Below are the code and all the weights of a small trained network. Each question names an input and a class and asks about switching units off, where a switched-off unit gives its printed mean instead of its output.

import numpy as np


def w(rows, s, z=0):
    codes = np.array(rows[::2]) - 128.0
    scale = np.full(codes.shape[1], s)
    scale[-1] = z or s
    return codes * scale


def f(y):
    return y / 2 * (1 + np.tanh(0.7978845608 * (y + 0.044715 * y**3)))


def log_softmax(a):
    a = a - a.max(-1, keepdims=True)
    return a - np.log(np.exp(a).sum(-1, keepdims=True))


def net(x, mask):
    res = np.array(x, float).reshape(1, 2) / 4 @ E
    y = f(res @ A[0][:, :-1].T + A[0][:, -1])
    res = res + np.where(mask, y, B[0][:, -1]) @ B[0][:, :-1]
    return log_softmax(res[-1] @ U[:, :-1].T + U[:, -1])


A, B = {}, {}
E = w([
[174,157,152,238,104,121,176,143,110,67,62],'x0',
[113,123,250,178,108,170,64,162,105,190,195],'x1',
],0.014)
A[0] = w([
[159,81,144,80,160,115,165,108,127,85,101,69],'n0',
[111,183,131,140,78,165,67,179,79,218,177,27],'n1',
[87,52,105,26,119,106,96,93,218,204,152,31],'n2',
[141,77,113,172,201,61,159,130,128,31,128,38],'n3',
[107,145,144,125,91,156,56,146,79,184,229,81],'n4',
[188,178,156,163,132,95,170,177,108,65,114,66],'n5',
[62,125,149,36,84,51,23,135,248,229,242,254],'n6',
[87,111,70,81,156,111,132,14,183,105,104,44],'n7',
[144,145,43,72,135,57,254,12,167,70,36,246],'n8',
[169,191,155,125,118,162,130,90,118,79,29,32],'n9',
],0.0085,0.0092)
B[0] = w([
[56,129,180,195,209,123,208,172,95,212,195,139],'n0',
[108,131,144,246,196,113,238,166,94,198,211,158],'n1',
[176,209,76,246,208,42,93,207,52,123,154,168],'n2',
[98,145,134,219,163,101,194,150,119,192,217,150],'n3',
[54,99,198,252,92,126,195,93,141,167,158,172],'n4',
[221,180,18,215,151,44,117,195,122,158,169,159],'n5',
[208,162,143,189,132,132,101,141,219,157,83,223],'n6',
[10,99,165,217,202,158,217,113,57,198,230,161],'n7',
[144,138,177,231,65,136,116,107,199,193,113,255],'n8',
[86,163,133,182,196,106,208,232,29,160,244,147],'n9',
],0.013,0.025)
U = w([
[193,183,41,153,215,29,118,208,78,130,185,43],'0',
[14,98,211,156,150,145,206,96,91,162,216,46],'1',
[216,121,171,139,35,170,60,68,184,104,67,236],'2',
[38,53,42,10,126,244,151,191,171,216,71,2],'3',
[28,130,94,20,99,215,194,218,50,101,21,2],'4',
],0.013,0.0093)

Each question gives the input, the list of numbers given to net, and the class t.
The units are the neurons (one row each of A and B). Each row of codes is followed by its name. A weight is (code - 128) times the scale printed after its matrix; where a second scale follows, it is the last column's (A, B and U).
mask holds one flag per neuron, in row order. A switched-off neuron (its flag False) gives its mean, the last column of its row in B, instead of its output. The means were averaged over made-up inputs and are rounded, as every weight is.
A unit's drop is (log p(t) with every unit on - log p(t) with that unit switched off) / (log p(t) with every unit on - log p(t) with every unit switched off).
The circuit of an input: a set's keep is (log p(t) with only the set's units on - log p(t) with every unit switched off) / (log p(t) with every unit on - log p(t) with every unit switched off). Starting from all 10 units, units are removed one at a time, each time the one whose removal leaves the highest keep (on an exact tie, the one counted first), for as long as the keep stays at least 0.8.
units of the circuit, in order: the units of the circuit, biggest drop first
k most important neurons: the k neurons with the biggest drops, biggest first
drop of u: that unit's drop, to one decimal
input [3,-4], class 1: 3 most important neurons	[n6, n2, n8]
input [-8,7], class 0: units of the circuit, in order	[n2]
input [-4,1], class 0: 2 most important neurons	[n8, n2]
input [3,-2], class 2: units of the circuit, in order	[n2, n7]
input [-6,6], class 0: 4 most important neurons	[n6, n2, n8, n7]
input [-5,1], class 0: 2 most important neurons	[n2, n8]
input [7,-8], class 1: 2 most important neurons	[n8, n2]
input [1,2], class 2: 2 most important neurons	[n7, n2]
input [2,0], class 2: 2 most important neurons	[n2, n7]
input [3,2], class 2: 4 most important neurons	[n2, n1, n9, n7]
input [0,-4], class 1: 2 most important neurons	[n6, n7]
input [8,8], class 0: 2 most important neurons	[n5, n8]
input [-3,0], class 2: 3 most important neurons	[n5, n1, n9]
input [-4,-8], class 1: units of the circuit, in order	[n7]
input [-3,2], class 2: drop of n6	0.2
input [8,7], class 0: drop of n5	0.8
input [-3,-1], class 2: drop of n9	0.1
input [3,-3], class 2: drop of n8	0.6
